Below are the code and all the weights of a small trained network. Each question names an input and a class and asks about switching units off, where a switched-off unit gives its printed mean instead of its output.

import numpy as np


def w(rows, s, z=0):
    codes = np.array(rows[::2]) - 128.0
    scale = np.full(codes.shape[1], s)
    scale[-1] = z or s
    return codes * scale


def norm(h):
    return h / np.sqrt((h * h).mean(-1, keepdims=True) + 1e-5)


def f(y):
    return np.maximum(y, 0)


def log_softmax(a):
    a = a - a.max(-1, keepdims=True)
    return a - np.log(np.exp(a).sum(-1, keepdims=True))


def net(x, mask):
    res = np.array(x, float).reshape(1, 8) / 4 @ E
    u = 0
    for l in range(3):
        y = f(norm(res) @ A[l][:, :-1].T + A[l][:, -1])
        res = res + np.where(mask[u : u + 7], y, B[l][:, -1]) @ B[l][:, :-1]
        u += 7
    return log_softmax(norm(res)[-1] @ U[:, :-1].T + U[:, -1])


A, B = {}, {}
E = w([
[73,161,212,151,127,160,53],'x0',
[103,137,25,114,145,163,65],'x1',
[85,139,104,160,100,124,89],'x2',
[70,186,84,134,219,223,192],'x3',
[91,115,93,225,144,164,201],'x4',
[155,116,254,129,221,221,164],'x5',
[127,146,125,227,119,107,183],'x6',
[112,144,166,145,120,148,114],'x7',
],0.0056)
A[0] = w([
[120,122,98,116,134,110,115,34],'0.n1',
[112,99,81,152,85,120,112,31],'0.n2',
[159,113,93,92,100,67,162,54],'0.n3',
[121,144,7,181,83,61,89,18],'0.n4',
[136,149,108,113,127,93,126,105],'0.n5',
[131,132,133,82,89,99,44,50],'0.n6',
[98,148,51,104,139,146,138,1],'0.n7',
],0.015,0.0022)
B[0] = w([
[127,124,132,143,83,148,129,149],'0.n1',
[120,103,113,133,79,179,157,180],'0.n2',
[159,136,109,68,128,75,209,194],'0.n3',
[131,4,78,161,26,217,183,254],'0.n4',
[134,131,159,167,135,145,135,156],'0.n5',
[91,134,144,110,114,110,38,219],'0.n6',
[121,160,83,110,193,162,129,178],'0.n7',
],0.013,0.0094)
A[1] = w([
[117,200,139,127,134,78,124,73],'1.n1',
[120,120,160,84,84,90,9,91],'1.n2',
[168,135,125,136,140,55,101,4],'1.n3',
[139,183,59,136,157,130,99,18],'1.n4',
[129,178,104,132,132,127,100,112],'1.n5',
[136,107,134,146,103,86,81,59],'1.n6',
[134,143,195,196,134,137,119,57],'1.n7',
],0.014,0.0023)
B[1] = w([
[128,106,144,182,154,124,110,144],'1.n1',
[68,139,118,11,117,106,2,254],'1.n2',
[175,167,92,166,111,94,109,145],'1.n3',
[87,153,61,145,119,111,111,153],'1.n4',
[131,89,146,102,118,164,154,147],'1.n5',
[133,137,138,71,172,170,148,166],'1.n6',
[99,102,191,143,156,103,167,196],'1.n7',
],0.015,0.0075)
A[2] = w([
[95,79,164,157,20,99,110,133],'2.n1',
[151,195,178,131,121,160,145,23],'2.n2',
[122,165,244,204,174,113,156,196],'2.n3',
[150,127,54,176,77,137,94,23],'2.n4',
[162,96,102,87,93,43,166,178],'2.n5',
[227,138,117,85,144,9,183,76],'2.n6',
[92,175,37,132,230,168,120,2],'2.n7',
],0.013,0.00099)
B[2] = w([
[168,125,47,78,183,141,191,225],'2.n1',
[61,52,93,162,112,58,139,156],'2.n2',
[159,63,237,81,178,80,186,255],'2.n3',
[205,104,133,96,106,95,196,193],'2.n4',
[80,123,159,246,129,244,43,193],'2.n5',
[121,202,202,220,17,106,63,183],'2.n6',
[161,240,77,168,220,70,138,206],'2.n7',
],0.012,0.0083)
U = w([
[156,41,28,132,34,210,213,212],'0',
[127,169,196,218,50,135,100,1],'1',
[141,224,50,157,225,114,182,62],'2',
[127,80,255,116,195,77,205,142],'3',
[84,126,116,9,109,118,16,185],'4',
],0.0094,0.0015)

Each question gives the input, the list of numbers given to net, and the class t.
The units are the neurons (one row each of A and B). Each row of codes is followed by its name. A weight is (code - 128) times the scale printed after its matrix; where a second scale follows, it is the last column's (A, B and U).
mask holds one flag per neuron, layer by layer. A switched-off neuron (its flag False) gives its mean, the last column of its row in B, instead of its output. The means were averaged over made-up inputs and are rounded, as every weight is.
A unit's drop is (log p(t) with every unit on - log p(t) with that unit switched off) / (log p(t) with every unit on - log p(t) with every unit switched off).
The circuit of an input: a set's keep is (log p(t) with only the set's units on - log p(t) with every unit switched off) / (log p(t) with every unit on - log p(t) with every unit switched off). Starting from the 12 units with the biggest drops (on a tie, the unit counted first), units are removed one at a time, each time the one whose removal leaves the highest keep (on an exact tie, the one counted first), for as long as the keep stays at least 0.8.
units of the circuit, in order: the units of the circuit, biggest drop first
most important unit: the unit with the biggest drop
k most important neurons: the k neurons with the biggest drops, biggest first
top k neurons in layer l: the k neurons of layer l with the biggest drops, biggest first
drop of u: that unit's drop, to one decimal
input [6,1,1,3,0,4,1,-8], class 3: 2 most important neurons -> 0.n4; 0.n6
input [-1,4,6,3,-5,-4,-7,-3], class 0: units of the circuit, in order -> 0.n4
input [5,-8,4,-5,2,1,0,0], class 4: units of the circuit, in order -> 1.n2; 0.n4
input [4,1,-7,5,6,-2,8,4], class 3: units of the circuit, in order -> 0.n4; 1.n2; 2.n3
input [6,-5,0,-7,1,6,-1,-7], class 4: units of the circuit, in order -> 1.n2; 0.n4
input [1,7,8,8,-5,-2,-3,-3], class 2: units of the circuit, in order -> 0.n7; 2.n7
input [3,2,-1,6,1,-3,4,0], class 2: 2 most important neurons -> 0.n7; 2.n7
input [3,0,-2,-5,3,3,-1,-2], class 4: units of the circuit, in order -> 0.n4; 1.n2
input [0,-8,0,8,-2,-5,5,2], class 3: top 2 neurons in layer 0 -> 0.n4; 0.n7
input [-6,0,-7,-6,1,-3,-5,2], class 1: 4 most important neurons -> 0.n3; 2.n6; 2.n5; 1.n2
input [-3,-8,3,5,1,1,-6,-8], class 1: 3 most important neurons -> 0.n4; 2.n6; 1.n2
input [-5,-7,-5,-6,-5,-5,8,-3], class 1: 2 most important neurons -> 2.n6; 0.n3
input [-4,-5,3,1,6,1,4,-1], class 3: 2 most important neurons -> 0.n4; 0.n3
input [8,6,-6,6,-3,-7,0,2], class 0: units of the circuit, in order -> 1.n2
input [3,0,7,1,2,3,-2,7], class 3: 2 most important neurons -> 0.n6; 0.n4
input [-7,-6,-3,-4,0,8,-3,-4], class 1: 2 most important neurons -> 2.n6; 0.n4
input [4,-8,7,2,4,-4,-3,3], class 3: 4 most important neurons -> 0.n4; 0.n6; 0.n3; 1.n2
input [0,8,2,1,1,3,-2,-8], class 2: 2 most important neurons -> 0.n7; 2.n7
input [-6,-7,4,-4,0,7,-5,-1], class 1: 3 most important neurons -> 0.n4; 0.n6; 2.n6
input [3,3,-6,6,1,-7,-8,-1], class 2: most important unit -> 0.n7
input [1,-7,-3,-7,4,-4,-5,0], class 4: 2 most important neurons -> 0.n6; 1.n2
input [0,6,-8,-2,-2,2,4,-2], class 1: 2 most important neurons -> 0.n4; 0.n6
input [7,-3,-6,3,2,-4,4,-3], class 3: drop of 0.n4 -> 2.9
input [5,4,4,3,0,-7,-2,-5], class 0: drop of 0.n4 -> 0.3
input [2,-1,1,-7,2,7,-5,-1], class 4: drop of 1.n2 -> 0.6
input [6,8,4,8,0,6,-7,8], class 2: drop of 2.n7 -> 0.1
input [-3,4,5,-5,3,7,5,6], class 3: units of the circuit, in order -> 0.n4
